Each row has a class, written after it.
+2.49 +1.17 +0.40 -1.21 -0.56 -5.44 -1.81 +0.63 +0.38 -2.88 +1.23 -0.72 -1.31 -0.67 -0.81 -0.84 -0.31 +1.62 +2.41 -0.47 -4.45 -1.61 -0.88 +1.64 -0.51 -1.09 -0.50 +0.98 +2.74 -0.80 +0.35 +2.32 -1.34 -2.81 +0.56 -0.38 +0.91 +0.04 +1.70 -0.65 +0.66 +0.81 +0.64 +1.07 +4.65 -1.14 -1.36 +2.55 -2.74 +0.80 -0.29 -2.63 -> Tibu
+0.85 +0.96 -0.68 +0.89 -0.82 -2.46 -1.15 -0.04 +1.19 -1.24 +0.10 -0.93 +1.33 -0.36 +0.09 -0.87 -0.71 +1.01 +1.32 +0.13 -1.02 -1.65 -1.47 +0.04 +0.75 -0.35 -1.34 -1.12 +1.55 -0.42 -0.81 +2.01 -0.53 -0.67 -0.65 +1.28 -1.47 +0.55 -3.78 +0.05 +0.12 +1.55 -0.68 -0.62 +2.64 -2.62 -2.35 +1.07 +0.47 +2.82 -0.59 -0.62 -> sotog
+0.97 +1.68 +1.46 -0.98 -1.40 -2.97 -0.41 +0.48 +0.29 -1.03 +0.72 +0.54 +0.40 -0.78 -2.00 -0.49 +0.37 +2.27 +2.54 -2.32 +1.31 -1.58 -0.22 +0.62 -0.39 -0.88 -2.01 -0.55 +1.84 +1.14 -2.49 +2.48 +0.41 +1.12 +0.03 +1.38 -4.71 +0.37 -4.68 +0.71 +1.21 +0.32 -0.48 -1.38 +2.42 -3.42 -1.25 -0.74 +0.25 +1.95 -0.81 +0.24 -> sotog
+2.88 +0.02 +2.17 -0.27 -0.91 -0.34 -0.02 -1.39 +0.06 -3.37 -1.11 +1.56 +1.95 +0.18 +0.27 -0.11 -0.23 +1.59 +0.55 +0.51 -2.16 +0.38 +0.31 +1.18 +0.36 -0.48 -1.03 -2.46 +0.23 -0.11 -1.36 +0.76 -0.98 +0.68 -0.18 +1.93 -2.80 +0.77 -5.08 +6.14 +0.11 +0.45 +0.16 +0.04 +1.13 -2.67 -2.16 -0.24 +1.46 +0.81 -0.59 +0.24 -> sotog
+1.92 +1.11 +1.11 -0.62 -0.42 -5.20 -0.33 -0.47 +0.46 -0.46 +0.06 -0.19 +3.40 -0.19 -1.63 -2.05 -0.87 +2.19 +2.96 -0.57 -0.01 -2.77 -0.03 +1.32 +2.00 -2.13 -0.60 +0.25 +2.69 -1.78 -1.79 +2.59 -0.46 -1.46 -0.50 +0.17 -6.17 +2.32 -1.57 +0.65 +0.00 -3.05 -0.85 -0.18 +7.95 -4.83 +0.42 +0.35 -0.07 -0.33 -0.69 +0.17 -> Tibu
+1.16 +0.91 -1.43 -0.81 -0.85 -4.02 -1.38 -0.19 +0.93 -3.71 +2.48 -0.82 +2.49 +0.19 -1.21 -1.42 -0.61 +2.87 +1.63 +0.77 -1.14 -0.92 +0.58 -0.24 +1.90 -1.27 -0.60 -0.57 +2.93 +1.96 -1.39 +1.10 +4.35 -1.12 +1.00 +1.99 -3.24 +1.13 -1.51 +0.57 +0.75 -1.08 -0.46 +0.46 +4.24 -5.80 -0.51 +0.48 -0.25 -1.37 +1.47 -0.13 -> sotog
+1.96 -0.24 -0.27 -0.71 -0.56 -1.49 +0.20 -0.18 +0.21 -1.19 +0.56 +0.13 +0.56 +0.22 -0.20 -0.07 -1.33 +0.38 +1.23 -0.53 -1.70 -0.39 -0.53 -0.74 +0.86 -0.02 +0.34 -0.39 +0.01 -0.80 -0.24 +0.46 -0.63 -1.67 -0.09 +1.32 -1.36 +0.98 +0.57 +0.80 +0.41 -1.41 +0.48 -0.81 +3.01 -1.56 +0.01 +1.31 -0.23 -2.79 -0.16 -1.77 -> Tibu
+0.61 +1.65 +0.91 -0.08 -0.20 -1.77 +1.57 +0.19 +0.60 -2.42 -1.02 +0.17 +0.90 +0.22 -0.27 -0.74 -0.21 +1.58 -0.21 +0.37 -1.04 -1.20 -0.20 -0.06 -0.42 -2.34 -1.55 -1.73 +1.85 +0.81 -0.85 +0.02 +0.26 +0.10 +0.08 +1.65 -0.20 -0.57 -4.01 +2.24 +0.01 +1.70 -0.31 -3.61 -0.49 -1.03 -0.91 -1.33 -0.77 +3.58 -0.86 -1.53 -> sotog
+2.61 +1.42 -1.01 -0.72 +1.16 -1.42 -0.40 -0.19 +1.40 -1.98 -0.61 +1.06 -0.17 -0.02 -0.01 +0.52 +0.16 +0.85 +0.60 +0.35 +0.21 -2.27 +0.41 +0.39 -0.11 -2.23 -0.25 -1.95 +3.71 -0.47 -0.94 +0.51 +0.32 -0.44 +1.96 +1.50 -1.04 -0.76 -0.50 +2.11 +0.53 +2.05 -0.95 -0.77 +1.50 -2.17 -1.81 -0.05 -0.41 +0.36 -0.77 -0.32 -> sotog
+1.32 +1.57 +1.30 -0.84 -0.09 -2.41 -0.80 +0.44 +0.85 -1.70 +0.59 +0.03 +1.04 -0.68 -0.55 -1.20 -1.26 +1.24 +1.42 -0.87 -1.38 -2.90 -2.21 +1.17 +0.42 +0.18 +0.85 -0.50 +2.49 -0.78 -0.26 +0.61 -0.09 -1.72 +0.07 +0.74 -1.19 +0.95 +0.08 -0.92 -0.80 -0.16 -0.54 +0.44 +4.59 -1.18 -0.92 +1.17 -1.22 -1.45 -1.15 -1.35 -> Tibu
+1.08 +0.94 +0.62 -0.75 +0.28 +0.85 -2.44 +0.72 +0.88 -0.72 -1.04 +0.44 -2.66 -0.68 -0.49 +1.46 -0.60 -0.42 -0.38 +0.25 -2.00 +0.13 -0.82 -0.19 -0.77 +0.83 -0.79 -0.65 +0.47 +0.52 +1.06 -0.23 +0.66 +0.24 +0.22 +0.62 +2.44 -1.99 -0.14 -0.70 -0.17 +2.36 -0.28 +0.03 -0.91 +3.20 -0.42 -0.10 -2.93 +2.99 -1.39 -1.32 -> sotog
+0.09 -0.41 +0.27 -2.18 +0.57 -1.09 -0.81 -0.33 +1.22 -2.16 -0.23 -3.85 -2.29 +1.09 -0.59 +0.03 +0.28 -1.86 +0.39 +1.07 -4.48 +1.12 -1.38 -0.19 -0.63 -0.40 +2.08 +0.13 -0.77 -1.00 +7.27 +1.73 -0.85 -1.39 -0.05 +0.20 +4.83 -3.15 +2.17 -0.35 -0.06 +0.96 +0.25 +0.70 +0.32 +3.32 -1.23 +2.49 -1.84 +2.02 +0.21 -2.36 -> Tibu
-0.02 +0.11 -1.36 +0.10 -0.98 -3.05 -1.58 +0.08 +0.40 -1.75 +0.92 -2.60 +1.00 -0.35 -0.81 +1.09 -0.70 +1.28 +0.60 -0.11 -2.45 -0.99 -0.77 -0.19 +0.38 -0.32 -1.62 +0.04 +1.31 -2.16 -0.12 +2.27 -1.08 +0.83 +0.71 +1.20 -0.65 +0.29 +1.13 +0.66 +1.55 -0.36 +0.07 +0.90 +6.24 +1.10 -0.39 +1.21 -1.08 -1.06 -0.12 -1.11 -> Tibu
